Below are the code and all the weights of a small trained network. Each question names an input and a target symbol and asks about switching units off, where a switched-off unit gives its printed mean instead of its output.

import numpy as np


def w(rows, s, z=0):
    codes = np.array(rows[::2]) - 128.0
    scale = np.full(codes.shape[1], s)
    scale[-1] = z or s
    return codes * scale


def f(y):
    return np.maximum(y, 0)


def softmax(a):
    e = np.exp(a - a.max(-1, keepdims=True))
    return e / e.sum(-1, keepdims=True)


def log_softmax(a):
    a = a - a.max(-1, keepdims=True)
    return a - np.log(np.exp(a).sum(-1, keepdims=True))


def net(x, mask):
    ids = ['βδζμστφ'.index(c) for c in x.split()]
    T = len(ids)
    res = E[ids] + P[:T]
    r = res
    for j in range(3):
        rows = slice(3 * j, 3 * j + 3)
        q, k, v = (r @ M[0][rows].T for M in (Q, K, V))
        z = softmax(np.where(np.tri(T) > 0, q @ k.T / 3**0.5, -1e9)) @ v
        o = O[0][rows]
        res = res + np.where(mask[j], z, o[:, -1]) @ o[:, :-1]
    y = f(res @ A[0][:, :-1].T + A[0][:, -1])
    res = res + np.where(mask[3:15], y, B[0][:, -1]) @ B[0][:, :-1]
    return log_softmax(res[-1] @ U[:, :-1].T + U[:, -1])


Q, K, V, O, A, B = {}, {}, {}, {}, {}, {}
E = w([
[48,156,62,193],'β',
[118,126,202,105],'δ',
[12,96,101,172],'ζ',
[203,139,123,219],'μ',
[116,92,183,218],'σ',
[113,113,117,180],'τ',
[219,100,136,55],'φ',
],0.011)
P = w([
[178,2,71,115],'0',
[113,134,188,124],'1',
[38,175,108,128],'2',
[125,95,100,183],'3',
[141,132,202,126],'4',
[95,183,95,167],'5',
[122,83,104,168],'6',
[141,132,214,134],'7',
[123,177,100,181],'8',
[123,76,102,167],'9',
[136,125,213,123],'10',
[141,175,108,198],'11',
[122,67,98,163],'12',
],0.013)
Q[0] = w([
[95,77,108,98],'H0',
[97,204,150,193],'H0',
[127,136,93,170],'H0',
[123,74,88,134],'H1',
[93,194,163,121],'H1',
[125,29,61,177],'H1',
[136,6,125,175],'H2',
[132,199,169,116],'H2',
[85,203,158,139],'H2',
],0.015)
K[0] = w([
[94,125,88,112],'H0',
[148,177,140,191],'H0',
[110,138,102,168],'H0',
[97,77,40,124],'H1',
[80,183,213,157],'H1',
[161,86,28,130],'H1',
[164,4,43,135],'H2',
[112,225,155,138],'H2',
[99,213,118,175],'H2',
],0.014)
V[0] = w([
[127,194,119,162],'H0',
[135,128,254,112],'H0',
[135,133,104,196],'H0',
[87,96,150,64],'H1',
[114,77,151,55],'H1',
[56,83,97,163],'H1',
[210,164,68,125],'H2',
[122,114,157,210],'H2',
[125,71,239,196],'H2',
],0.0098)
O[0] = w([
[89,169,104,120,123],'H0',
[181,171,134,138,85],'H0',
[49,142,108,99,252],'H0',
[91,160,204,79,93],'H1',
[114,182,170,99,149],'H1',
[100,86,116,80,198],'H1',
[173,85,157,254,152],'H2',
[157,154,62,117,220],'H2',
[228,175,35,80,228],'H2',
],0.0082,0.0029)
A[0] = w([
[70,98,68,139,49],'N0',
[57,140,80,167,254],'N1',
[63,92,82,132,70],'N2',
[182,121,214,63,66],'N3',
[81,176,126,95,176],'N4',
[72,169,209,92,116],'N5',
[165,82,217,152,88],'N6',
[168,126,162,93,187],'N7',
[126,112,254,129,75],'N8',
[122,103,46,143,137],'N9',
[163,55,88,45,111],'N10',
[139,215,110,105,131],'N11',
],0.01,0.0074)
B[0] = w([
[205,130,147,173,161],'N0',
[121,94,160,45,249],'N1',
[230,110,151,185,162],'N2',
[121,192,195,72,157],'N3',
[83,156,75,155,167],'N4',
[236,173,3,215,146],'N5',
[55,153,171,203,164],'N6',
[144,67,175,166,174],'N7',
[92,247,67,129,157],'N8',
[167,236,165,64,194],'N9',
[37,238,117,146,164],'N10',
[42,47,87,230,162],'N11',
],0.0062,0.011)
U = w([
[1,166,99,91,166],'β',
[114,238,82,124,37],'δ',
[111,108,98,125,252],'ζ',
[220,102,72,229,83],'μ',
[57,110,163,228,49],'σ',
[121,31,152,110,246],'τ',
[164,156,197,59,76],'φ',
],0.0086,0.0027)

Each question gives the input, a string of symbols that net reads in full, and the target symbol t.
The units are the heads (3 rows each of Q, K, V and O) and the neurons (one row each of A and B). Each row of codes is followed by its name. A weight is (code - 128) times the scale printed after its matrix; where a second scale follows, it is the last column's (O, A, B and U).
mask holds one flag per unit, heads first, then neurons. A switched-off unit (its flag False) gives its mean, the last column of its rows in O or B, instead of its output. The means were averaged over made-up inputs and are rounded, as every weight is.
A unit's drop is (log p(t) with every unit on - log p(t) with that unit switched off) / (log p(t) with every unit on - log p(t) with every unit switched off).
The circuit of an input: a set's keep is (log p(t) with only the set's units on - log p(t) with every unit switched off) / (log p(t) with every unit on - log p(t) with every unit switched off). Starting from the 12 units with the biggest drops (on a tie, the unit counted first), units are removed one at a time, each time the one whose removal leaves the highest keep (on an exact tie, the one counted first), for as long as the keep stays at least 0.8.
units of the circuit, in order: the units of the circuit, biggest drop first
unit that matters most: the unit with the biggest drop
top k neurons: the k neurons with the biggest drops, biggest first
which heads matter: for each layer, one digit per head in row order, 1 if its drop is at least 0.15 and else 0, layers parted by /
drop when u is switched off: that unit's drop, to one decimal
input ζ τ μ φ, target β: units of the circuit, in order => [N10; H1; H2]
input φ μ β δ, target σ: units of the circuit, in order => [H2]
input φ δ φ σ μ φ τ μ φ, target μ: which heads matter => 110
input μ μ μ τ φ φ φ τ φ δ, target μ: units of the circuit, in order => [H2; H1]
input μ τ φ μ β β φ δ, target δ: units of the circuit, in order => [N8; N5; H1]
input μ τ δ σ β σ ζ β μ φ, target μ: which heads matter => 011
input φ β β μ φ δ φ, target σ: which heads matter => 001
input μ φ φ φ δ, target δ: units of the circuit, in order => [N8; H1; N5]
input ζ φ μ τ μ σ σ β φ μ μ, target μ: units of the circuit, in order => [H1; N1]
input φ β τ τ, target σ: which heads matter => 011
input σ μ ζ φ ζ φ τ τ β σ τ φ φ, target δ: which heads matter => 001
input σ σ μ φ, target δ: units of the circuit, in order => [H2; N10]
input ζ ζ σ τ τ φ τ φ μ μ, target β: which heads matter => 011
input β ζ β φ φ β ζ φ μ, target β: top neuron => [N1]
input σ μ μ σ, target δ: top 2 neurons => [N9; N7]
input β σ φ τ φ δ μ β ζ μ μ σ τ, target τ: which heads matter => 001
input σ σ ζ φ σ β μ, target δ: top 2 neurons => [N9; N10]
input ζ τ φ τ, target β: units of the circuit, in order => [H1; H2]
input σ β β τ, target δ: top 2 neurons => [N9; N10]
input σ ζ σ μ, target δ: unit that matters most => H2
input φ φ φ φ φ β σ ζ τ σ, target σ: top 2 neurons => [N6; N9]
input φ σ ζ μ, target σ: top 2 neurons => [N6; N9]
input β φ μ φ δ φ φ ζ ζ β, target τ: drop when N1 is switched off => 0.4
input ζ β β τ, target β: drop when H2 is switched off => 0.5
input σ φ φ σ τ δ φ σ σ ζ δ β τ, target δ: drop when H1 is switched off => 0.0
input μ δ φ τ, target μ: drop when H1 is switched off => 0.4
input μ φ β β, target μ: unit that matters most => N2
